Below is a small trained network, with its code and all its weights. Each question gives an input and a class and asks what happens when units are switched off, that is, made to give their printed mean instead of their output.

import numpy as np


def w(rows, s, z=0):
    codes = np.array(rows[::2]) - 128.0
    scale = np.full(codes.shape[1], s)
    scale[-1] = z or s
    return codes * scale


def norm(h):
    return h / np.sqrt((h * h).mean(-1, keepdims=True) + 1e-5)


def f(y):
    return y / 2 * (1 + np.tanh(0.7978845608 * (y + 0.044715 * y**3)))


def log_softmax(a):
    a = a - a.max(-1, keepdims=True)
    return a - np.log(np.exp(a).sum(-1, keepdims=True))


def net(x, mask):
    res = np.array(x, float).reshape(1, 4) / 4 @ E
    u = 0
    for l in range(4):
        y = f(norm(res) @ A[l][:, :-1].T + A[l][:, -1])
        res = res + np.where(mask[u : u + 9], y, B[l][:, -1]) @ B[l][:, :-1]
        u += 9
    return log_softmax(norm(res)[-1] @ U[:, :-1].T + U[:, -1])


A, B = {}, {}
E = w([
[124,252,45,161],'x0',
[126,130,128,128],'x1',
[210,59,89,208],'x2',
[180,177,200,151],'x3',
],0.0035)
A[0] = w([
[181,75,163,144,139],'L0N0',
[50,68,43,122,160],'L0N1',
[84,116,223,103,106],'L0N2',
[209,188,197,139,5],'L0N3',
[201,99,115,183,127],'L0N4',
[230,197,254,140,25],'L0N5',
[193,79,85,178,164],'L0N6',
[233,176,205,96,38],'L0N7',
[90,251,87,106,185],'L0N8',
],0.0061,0.0021)
B[0] = w([
[169,95,75,127,175],'L0N0',
[52,169,156,199,208],'L0N1',
[184,112,179,46,173],'L0N2',
[84,77,76,174,151],'L0N3',
[131,143,75,68,187],'L0N4',
[1,90,76,155,200],'L0N5',
[113,162,75,74,212],'L0N6',
[22,115,69,127,158],'L0N7',
[185,207,168,119,254],'L0N8',
],0.0058,0.0031)
A[1] = w([
[129,145,154,142,7],'L1N0',
[172,170,253,188,86],'L1N1',
[150,84,82,169,61],'L1N2',
[121,119,22,91,175],'L1N3',
[47,86,124,152,80],'L1N4',
[118,154,98,141,73],'L1N5',
[99,127,117,132,83],'L1N6',
[187,189,131,179,84],'L1N7',
[74,130,197,54,92],'L1N8',
],0.0072,0.0019)
B[1] = w([
[160,37,60,131,100],'L1N0',
[58,70,2,54,162],'L1N1',
[35,137,42,95,152],'L1N2',
[135,166,193,81,252],'L1N3',
[46,141,139,229,171],'L1N4',
[151,111,214,132,146],'L1N5',
[85,103,157,150,130],'L1N6',
[186,52,189,171,170],'L1N7',
[167,191,19,133,204],'L1N8',
],0.0033,0.003)
A[2] = w([
[69,157,188,130,44],'L2N0',
[184,117,79,169,56],'L2N1',
[97,121,209,105,31],'L2N2',
[148,193,81,98,249],'L2N3',
[201,165,88,35,49],'L2N4',
[116,204,145,205,205],'L2N5',
[112,30,193,89,133],'L2N6',
[175,52,100,254,155],'L2N7',
[186,104,59,166,106],'L2N8',
],0.0073,0.0014)
B[2] = w([
[112,119,68,112,156],'L2N0',
[136,174,149,92,130],'L2N1',
[143,178,1,137,132],'L2N2',
[132,71,170,118,254],'L2N3',
[111,75,177,115,207],'L2N4',
[135,46,89,171,244],'L2N5',
[230,116,88,221,194],'L2N6',
[73,246,65,110,143],'L2N7',
[97,220,182,54,149],'L2N8',
],0.0066,0.0034)
A[3] = w([
[138,138,177,88,32],'L3N0',
[151,124,96,156,213],'L3N1',
[42,132,82,189,140],'L3N2',
[216,144,166,169,202],'L3N3',
[120,95,112,221,8],'L3N4',
[243,220,177,209,78],'L3N5',
[87,84,209,190,190],'L3N6',
[153,181,154,2,42],'L3N7',
[133,230,170,208,80],'L3N8',
],0.0073,0.0017)
B[3] = w([
[98,127,106,73,130],'L3N0',
[110,162,222,159,177],'L3N1',
[46,95,183,164,254],'L3N2',
[118,2,195,132,199],'L3N3',
[127,173,160,76,181],'L3N4',
[195,40,96,150,207],'L3N5',
[73,126,48,53,179],'L3N6',
[141,194,87,65,204],'L3N7',
[188,138,92,217,155],'L3N8',
],0.0047,0.0034)
U = w([
[227,57,122,201,107],'0',
[2,178,93,211,80],'1',
[149,242,92,1,56],'2',
[84,74,133,98,250],'3',
],0.0095,0.0025)

Each question gives the input, the list of numbers given to net, and the class t.
The units are the neurons (one row each of A and B). Each row of codes is followed by its name. A weight is (code - 128) times the scale printed after its matrix; where a second scale follows, it is the last column's (A, B and U).
mask holds one flag per neuron, layer by layer. A switched-off neuron (its flag False) gives its mean, the last column of its row in B, instead of its output. The means were averaged over made-up inputs and are rounded, as every weight is.
A unit's drop is (log p(t) with every unit on - log p(t) with that unit switched off) / (log p(t) with every unit on - log p(t) with every unit switched off).
The circuit of an input: a set's keep is (log p(t) with only the set's units on - log p(t) with every unit switched off) / (log p(t) with every unit on - log p(t) with every unit switched off). Starting from the 12 units with the biggest drops (on a tie, the unit counted first), units are removed one at a time, each time the one whose removal leaves the highest keep (on an exact tie, the one counted first), for as long as the keep stays at least 0.8.
circuit, biggest first: the units of the circuit, biggest drop first
most important unit: the unit with the biggest drop
top k neurons: the k neurons with the biggest drops, biggest first
k most important neurons of layer l: the k neurons of layer l with the biggest drops, biggest first
drop of u: that unit's drop, to one decimal
input [7,-7,-3,-6], class 0: most important unit	L0N8
input [6,-7,-3,4], class 3: 2 most important neurons of layer 2	(L2N5; L2N3)
input [2,-4,6,5], class 2: top 3 neurons	(L0N1; L2N8; L0N4)
input [3,2,1,0], class 0: circuit, biggest first	(L0N8; L3N5)
input [-5,-2,-5,-3], class 0: top 3 neurons	(L2N6; L0N6; L0N8)
input [5,7,-1,-1], class 3: circuit, biggest first	(L2N3; L2N7)
input [-5,-6,-8,8], class 1: top 3 neurons	(L0N5; L0N7; L0N8)
input [0,1,-7,-6], class 2: top 4 neurons	(L0N5; L0N8; L0N3; L0N7)
input [3,-3,-1,0], class 0: 2 most important neurons of layer 1	(L1N7; L1N2)
input [-7,-7,-7,3], class 0: top 3 neurons	(L2N6; L0N6; L0N8)
input [7,-8,-2,3], class 3: 2 most important neurons of layer 0	(L0N1; L0N6)
input [-7,7,-2,6], class 0: top 3 neurons	(L0N2; L2N6; L0N1)
input [1,0,-2,0], class 2: top 2 neurons	(L1N1; L2N6)
input [5,8,-3,4], class 3: 3 most important neurons of layer 0	(L0N8; L0N1; L0N6)
input [-3,0,-7,3], class 2: most important unit	L0N2
input [-4,2,-5,5], class 1: top 4 neurons	(L0N5; L0N7; L0N8; L0N6)
input [5,0,-3,-4], class 0: top 2 neurons	(L0N8; L0N5)
input [-6,3,1,8], class 1: top 2 neurons	(L0N5; L0N7)
input [-8,0,-7,-4], class 0: 2 most important neurons of layer 2	(L2N6; L2N2)
input [5,-4,-1,2], class 0: top neuron	(L0N8)
input [4,-7,-3,2], class 3: top 2 neurons	(L1N1; L2N6)
input [-4,-3,-2,7], class 1: drop of L0N5	1.4
input [-1,3,-6,1], class 2: drop of L3N2	0.1
input [2,4,6,1], class 2: drop of L3N6	0.0
input [2,-5,-1,1], class 3: 2 most important neurons of layer 2	(L2N6; L2N4)
